Rows are numbered. After the first two, each row is followed by the number of the nearest row among all rows above it, by straight-line distance.
In the rows, 128 means zero.
0: [122 108 116 135 118 137 125 121 177 109 128 181 122 145 127 122 136 128
  97 112 140 126   1 163 141  99 110 125 217 126]
1: [124  99 129 129 133  95 120 208  81 117 121 180 136 135  73 148 130 132
 138 192 116 125  18 149 102 106 165 123 148 114]
2: [127 116 126 134 108 147 141  83 184 137 134 105 123 139 187 109 132 129
 114 136 149 122 107 125 140 154  93 145 164 143] | 0
3: [120 116 126 128 137 106 125 194  82 119 122 181 132 135  63 154 130 134
 131 204 123 128   9 145 103  92 159 121 142 117] | 1
4: [121 147 121 129 147 118 133  85 100 130 136 179 118 133 100 157 126 134
 130 191 127 136  49 115 117 116 144 117 121 102] | 3
5: [118 153 116 124 138 148 141  71 209 130 130 119 130 114 106 144 132 133
 115  84 115 134 212 124 164 102 115 117 135 144] | 2
6: [136  98 134 117 128 115 122 245  76 110 110 138 133 147 125 137 126 129
 131  92 125 125  91 159 105 133 113 114 159 112] | 1
7: [125 115 133 114 135 116 130 242  91 115 114 166 132 137 105 162 127 130
 140 104 107 126 105 160 119 112 125 106 124 131] | 6
8: [135 100 138 134 122  76 122 167 110 120 115 100 128 147 127 107 124 127
 138 164 139 131 108 140  96 197 127 130 210  87] | 6
9: [126 143 123 108 136 190 139 111 118 128 127 122 136 122 125 152 130 144
 107  58 136 129 217 127 146  64  79 105 100 144] | 5
10: [131 159 128 124 119 161 133 159 101 145 124  64 115 143 173 127 125 118
 133 158 128 122 137 139 118 226 132 144  96  97] | 8
11: [133 156 129 125 124 160 125 134  72 145 127  40 123 133 150 113 124 118
 131 170 130 123 195 132 105 220 157 149 100  78] | 10
12: [138 140 130 117 117 200 138 128  69 143 130  83 120 143 196 129 125 125
 122 141 141 118 157 134 104 185 117 143  92  89] | 10
13: [126 167 117 125 135 178 133  56  86 144 134  91 123 128 127 136 126 123
 120 192 121 128 201 128 116 169 167 141 125  60] | 11
14: [128 105 133 132 121  94 118 213  86 123 117 107 138 135  78 111 130 130
 135 218 141 124  78 146  94 171 161 137 182 102] | 8
15: [126 125 118 123 136 146 129  77 156 109 128 172 128 133 125 141 131 136
 101  50 128 134  93 134 152  55  93 105 165 132] | 0
16: [121 161 121 123 142 151 144  82 100 145 133 138 114 137 131 167 124 130
 129 198 123 134 119 119 121 162 141 125 109  98] | 4
17: [126 123 115 122 137 161 130  67 147 109 130 172 129 131 123 140 131 136
  99  48 125 133 112 140 151  46 104 108 166 126] | 15
18: [131 157 132 126 117 143 132 193 114 139 123  44 114 137 174 124 124 114
 143 143 139 124 134 131 118 230 127 141  84 113] | 10
19: [128 135 123 130 139 138 115  79 103 109 139 175 128 117  94 123 129 135
 106  91 138 134  52 119 139  18 122 111 107 149] | 15
20: [140 100 137 127 119 111 118 167  58 122 117 102 133 145 120 106 121 129
 127 163 140 125 129 144  86 172 136 132 193  74] | 8
21: [127 112 125 123 115 141 124 247 151 109 110 135 125 153 143 131 131 121
 124  69 117 122  43 186 127 167 123 121 184 113] | 6
22: [137 146 131 133 134 122 126   9 104 140 137  98 119 123 159 109 120 119
 139 155 120 135 234 101 118 184 156 140 111  85] | 13
23: [125 124 125 116 143 148 153 102  98 131 127 194 124 145 145 180 125 140
 129 145 113 132 120 126 125 122 108 109 137 109] | 16
24: [132  92 135 127 135  96 122 168  46 115 125 187 135 144  91 142 126 139
 131 179 131 129  65 129  91  95 139 119 157 114] | 1
25: [127 119 119 129 130 153 114 132 104 107 134 185 134 127 101 129 134 131
 105 105 134 125   1 143 130  34 140 119 133 138] | 19
26: [126 124 126 130 109 161 143 123 177 140 131  93 119 146 191 120 130 127
 117 135 153 121  99 134 137 197  97 144 156 135] | 2
27: [131 162 122 123 145 162 123  41  59 136 139 131 127 113 117 137 125 129
 122 151 120 131 182 108 123  99 164 129  68  90] | 13
28: [127 143 116 121 141 174 125  60 110 117 135 155 133 114 105 136 131 133
 105  82 123 131 142 126 149  37 132 111 111 127] | 17
29: [121 139 119 123 129 156 155  21 189 142 135  99 131 122 141 138 131 141
 115 119 144 130 253 107 155 122  88 129 156 133] | 5
30: [126 135 120 130 148 137 126   1  88 123 143 198 126 124 104 144 126 132
 119 157 118 134  80 111 126  62 154 116 123  99] | 4
31: [118 132 121 116 138 155 160 100 162 137 124 166 123 140 153 179 127 137
 131 128 109 132 156 134 141 145 105 117 135 122] | 23
32: [128 110 135 121 127  96 122 255  80 115 108 133 133 143  95 143 127 130
 141 141 119 124  82 157  96 155 134 119 155 115] | 6
33: [117 146 122 115 142 139 149 180 120 129 122 164 120 139 118 186 126 135
 138 182 111 129  98 137 124 150 123 113 110 114] | 23
34: [119 139 117 134 141 119 123  71 194 115 132 168 125 122 102 134 130 129
 115  67 121 138  89 126 163  65 123 109 149 135] | 15
35: [118 143 119 132 143 123 122 124 113 120 134 179 125 126  70 149 130 130
 126 175 122 130  21 132 127  74 166 119 119 124] | 4
36: [135 147 123 123 131 176 128   5  70 143 137  68 135 121 128 105 126 132
 115 172 144 127 255 113 112 144 147 141 143  57] | 13
37: [136 105 136 136 116 113 121 107 100 132 134  87 142 119 112  85 130 135
 122 177 157 125 180 107 107 126 131 146 157 121] | 20
38: [120 143 119 126 141 132 132  78 191 118 129 145 125 123 108 139 130 134
 111  71 126 138 131 123 161  67 104 106 127 145] | 34
39: [129 141 130 114 127 176 150  98 130 145 139 113 132 116 170 144 128 138
 124  94 140 127 246 108 144 115  78 123  76 160] | 9
40: [135 109 134 134 111 126 114 151  88 127 134 100 139 122 108  92 133 136
 117 157 177 120  67 118 114  77 109 139 118 171] | 37
41: [140 128 128 122 115 170 126 126  65 134 122  76 124 145 176 115 125 121
 121 156 122 120 166 148  95 204 148 146 151  55] | 11
42: [123  93 129 135 134  72 130 138 139 115 122 195 131 145  89 149 128 135
 136 196 109 133  18 143 107 125 152 121 208 100] | 1
43: [129 121 124 121 136 145 118 154 131 105 117 166 132 125 127 137 131 128
 115  17 117 128  94 140 145  58 109 104 117 153] | 15
44: [117 110 124 118 138 116 140 196 191 117 115 200 130 131 127 173 130 125
 142  86  73 129 144 161 152 132 135 109 151 137] | 7
45: [139 116 145 126 120  91 107 255  80 118 111  89 129 134 133 108 123 118
 150  83 125 124 126 146 104 168 133 126 105 126] | 6
46: [136  97 131 122 123 123 117 230 115 102 115 150 129 141 153 122 127 119
 128  37 112 124  87 163 119 121 121 116 149 134] | 6
47: [127 136 121 115 125 198 149  58 127 141 134  96 140 119 150 134 132 140
 107 102 140 122 255 118 144 102  97 131 122 133] | 39
48: [125 112 127 117 138 138 134 190  62 119 120 200 134 138 102 172 128 135
 143 167 109 125  62 150 105  95 146 114 122 106] | 24
49: [128  99 131 132 117  88 123 205 139 115 112 132 127 149 132 124 128 117
 141 154 102 126  86 171 108 208 164 137 221  77] | 8
50: [129 155 118 119 141 180 132  11  96 134 139 105 135 114 106 123 129 139
 101 115 144 133 243 102 137  48 118 122 112 104] | 47
51: [122 115 125 121 134 116 133 207 176 111 111 155 125 148 128 155 128 132
 127  66 118 131  69 163 136 139  97 106 186 131] | 21
52: [129 110 129 134 112 121 124 140 114 136 127  59 145 122  92  94 132 130
 127 201 149 121 183 126 109 165 148 148 177 111] | 37
53: [134 105 129 118 122 137 119 238 115 106 114 140 130 145 150 128 129 125
 120  43 122 123  79 166 123 119 109 114 155 131] | 46
54: [123 139 125 110 141 165 149 169  75 135 123 177 131 139 134 185 126 135
 134 131 104 125 143 138 124 113 123 113  78 124] | 33
55: [130 153 120 121 145 170 138   2  57 141 140 145 118 136 138 152 122 134
 113 190 136 134 139 106 113 123 137 125 107  68] | 27
